Below are the code and all the weights of a small trained network. Each question names an input and a class and asks about switching units off, where a switched-off unit gives its printed mean instead of its output.

import numpy as np


def w(rows, s, z=0):
    codes = np.array(rows[::2]) - 128.0
    scale = np.full(codes.shape[1], s)
    scale[-1] = z or s
    return codes * scale


def norm(h):
    return h / np.sqrt((h * h).mean(-1, keepdims=True) + 1e-5)


def f(y):
    return y / 2 * (1 + np.tanh(0.7978845608 * (y + 0.044715 * y**3)))


def log_softmax(a):
    a = a - a.max(-1, keepdims=True)
    return a - np.log(np.exp(a).sum(-1, keepdims=True))


def net(x, mask):
    res = np.array(x, float).reshape(1, 2) / 4 @ E
    u = 0
    for l in range(2):
        y = f(norm(res) @ A[l][:, :-1].T + A[l][:, -1])
        res = res + np.where(mask[u : u + 15], y, B[l][:, -1]) @ B[l][:, :-1]
        u += 15
    return log_softmax(norm(res)[-1] @ U[:, :-1].T + U[:, -1])


A, B = {}, {}
E = w([
[60,69,249,139,255],'x0',
[188,156,117,3,153],'x1',
],0.0075)
A[0] = w([
[143,69,162,148,202,84],'0.n0',
[156,132,161,31,99,250],'0.n1',
[126,43,107,138,103,123],'0.n2',
[57,59,126,210,67,80],'0.n3',
[142,126,150,53,77,49],'0.n4',
[119,116,87,89,56,135],'0.n5',
[158,118,94,157,128,122],'0.n6',
[93,174,174,117,103,96],'0.n7',
[127,92,123,156,101,42],'0.n8',
[202,91,70,76,199,34],'0.n9',
[127,144,135,119,181,138],'0.n10',
[110,99,143,120,100,99],'0.n11',
[93,115,155,93,96,78],'0.n12',
[111,116,218,254,170,11],'0.n13',
[119,114,166,75,69,37],'0.n14',
],0.0089,0.0014)
B[0] = w([
[197,111,113,166,144,185],'0.n0',
[96,44,115,209,91,190],'0.n1',
[150,99,93,148,108,141],'0.n2',
[229,84,107,190,145,237],'0.n3',
[71,33,146,136,157,153],'0.n4',
[40,137,127,189,207,185],'0.n5',
[91,76,85,116,119,144],'0.n6',
[190,134,123,147,133,126],'0.n7',
[133,128,118,136,124,139],'0.n8',
[166,93,197,141,129,165],'0.n9',
[254,188,22,214,65,141],'0.n10',
[161,143,126,121,76,128],'0.n11',
[119,232,136,55,89,123],'0.n12',
[129,180,125,100,63,254],'0.n13',
[42,147,119,93,111,125],'0.n14',
],0.0044,0.0066)
A[1] = w([
[111,127,157,93,249,100],'1.n0',
[39,126,120,189,135,103],'1.n1',
[108,148,120,131,15,133],'1.n2',
[151,131,76,116,104,113],'1.n3',
[124,117,186,162,172,114],'1.n4',
[100,93,81,138,124,80],'1.n5',
[79,165,188,110,187,100],'1.n6',
[81,59,39,131,107,152],'1.n7',
[131,59,171,144,148,167],'1.n8',
[196,136,112,151,129,166],'1.n9',
[137,101,103,38,151,142],'1.n10',
[128,86,128,22,162,58],'1.n11',
[157,239,81,122,137,171],'1.n12',
[142,93,160,12,111,1],'1.n13',
[201,137,146,48,129,168],'1.n14',
],0.011,0.0027)
B[1] = w([
[91,169,117,81,92,193],'1.n0',
[173,63,116,109,122,180],'1.n1',
[68,211,62,136,189,233],'1.n2',
[95,181,140,80,125,194],'1.n3',
[116,169,44,74,112,198],'1.n4',
[130,108,161,144,102,160],'1.n5',
[133,203,89,45,57,157],'1.n6',
[163,130,191,94,146,253],'1.n7',
[123,181,120,90,122,215],'1.n8',
[77,66,190,52,156,211],'1.n9',
[77,99,85,255,129,178],'1.n10',
[128,105,116,206,98,181],'1.n11',
[127,131,212,60,144,179],'1.n12',
[170,53,54,208,122,172],'1.n13',
[159,64,208,254,141,188],'1.n14',
],0.0072,0.0057)
U = w([
[147,59,67,250,123,216],'0',
[94,234,73,29,125,240],'1',
[171,54,221,52,155,8],'2',
],0.014,0.0011)

Each question gives the input, the list of numbers given to net, and the class t.
The units are the neurons (one row each of A and B). Each row of codes is followed by its name. A weight is (code - 128) times the scale printed after its matrix; where a second scale follows, it is the last column's (A, B and U).
mask holds one flag per neuron, layer by layer. A switched-off neuron (its flag False) gives its mean, the last column of its row in B, instead of its output. The means were averaged over made-up inputs and are rounded, as every weight is.
A unit's drop is (log p(t) with every unit on - log p(t) with that unit switched off) / (log p(t) with every unit on - log p(t) with every unit switched off).
The circuit of an input: a set's keep is (log p(t) with only the set's units on - log p(t) with every unit switched off) / (log p(t) with every unit on - log p(t) with every unit switched off). Starting from the 12 units with the biggest drops (on a tie, the unit counted first), units are removed one at a time, each time the one whose removal leaves the highest keep (on an exact tie, the one counted first), for as long as the keep stays at least 0.8.
circuit, biggest first: the units of the circuit, biggest drop first
most important unit: the unit with the biggest drop
top k neurons: the k neurons with the biggest drops, biggest first
top k neurons in layer l: the k neurons of layer l with the biggest drops, biggest first
drop when u is switched off: that unit's drop, to one decimal
input [-3,2], class 2: top 2 neurons in layer 0 -> [0.n5; 0.n13]
input [2,-3], class 2: circuit, biggest first -> [1.n10; 1.n2]
input [1,-3], class 2: top 3 neurons -> [0.n3; 1.n9; 0.n1]
input [-1,3], class 2: circuit, biggest first -> [0.n1; 1.n7]
input [1,-2], class 2: most important unit -> 0.n3
input [4,4], class 0: top 3 neurons in layer 1 -> [1.n14; 1.n11; 1.n3]
input [-2,-3], class 2: top 3 neurons -> [1.n9; 1.n10; 0.n1]
input [4,-3], class 1: top 2 neurons -> [1.n4; 1.n14]
input [7,7], class 0: top 2 neurons in layer 0 -> [0.n5; 0.n10]
input [-8,-6], class 1: top 3 neurons in layer 1 -> [1.n14; 1.n2; 1.n10]
input [-3,-1], class 2: top 3 neurons -> [0.n13; 0.n5; 1.n7]
input [-4,-2], class 1: top 2 neurons -> [1.n2; 1.n14]
input [0,2], class 2: top 2 neurons in layer 0 -> [0.n1; 0.n4]
input [4,-1], class 1: top neuron in layer 1 -> [1.n4]
input [0,0], class 2: top 3 neurons -> [0.n9; 0.n13; 0.n5]
input [-7,-5], class 1: drop when 1.n14 is switched off -> 0.1
input [-2,-1], class 2: drop when 0.n13 is switched off -> 0.1
input [-1,-2], class 2: drop when 1.n9 is switched off -> 0.1
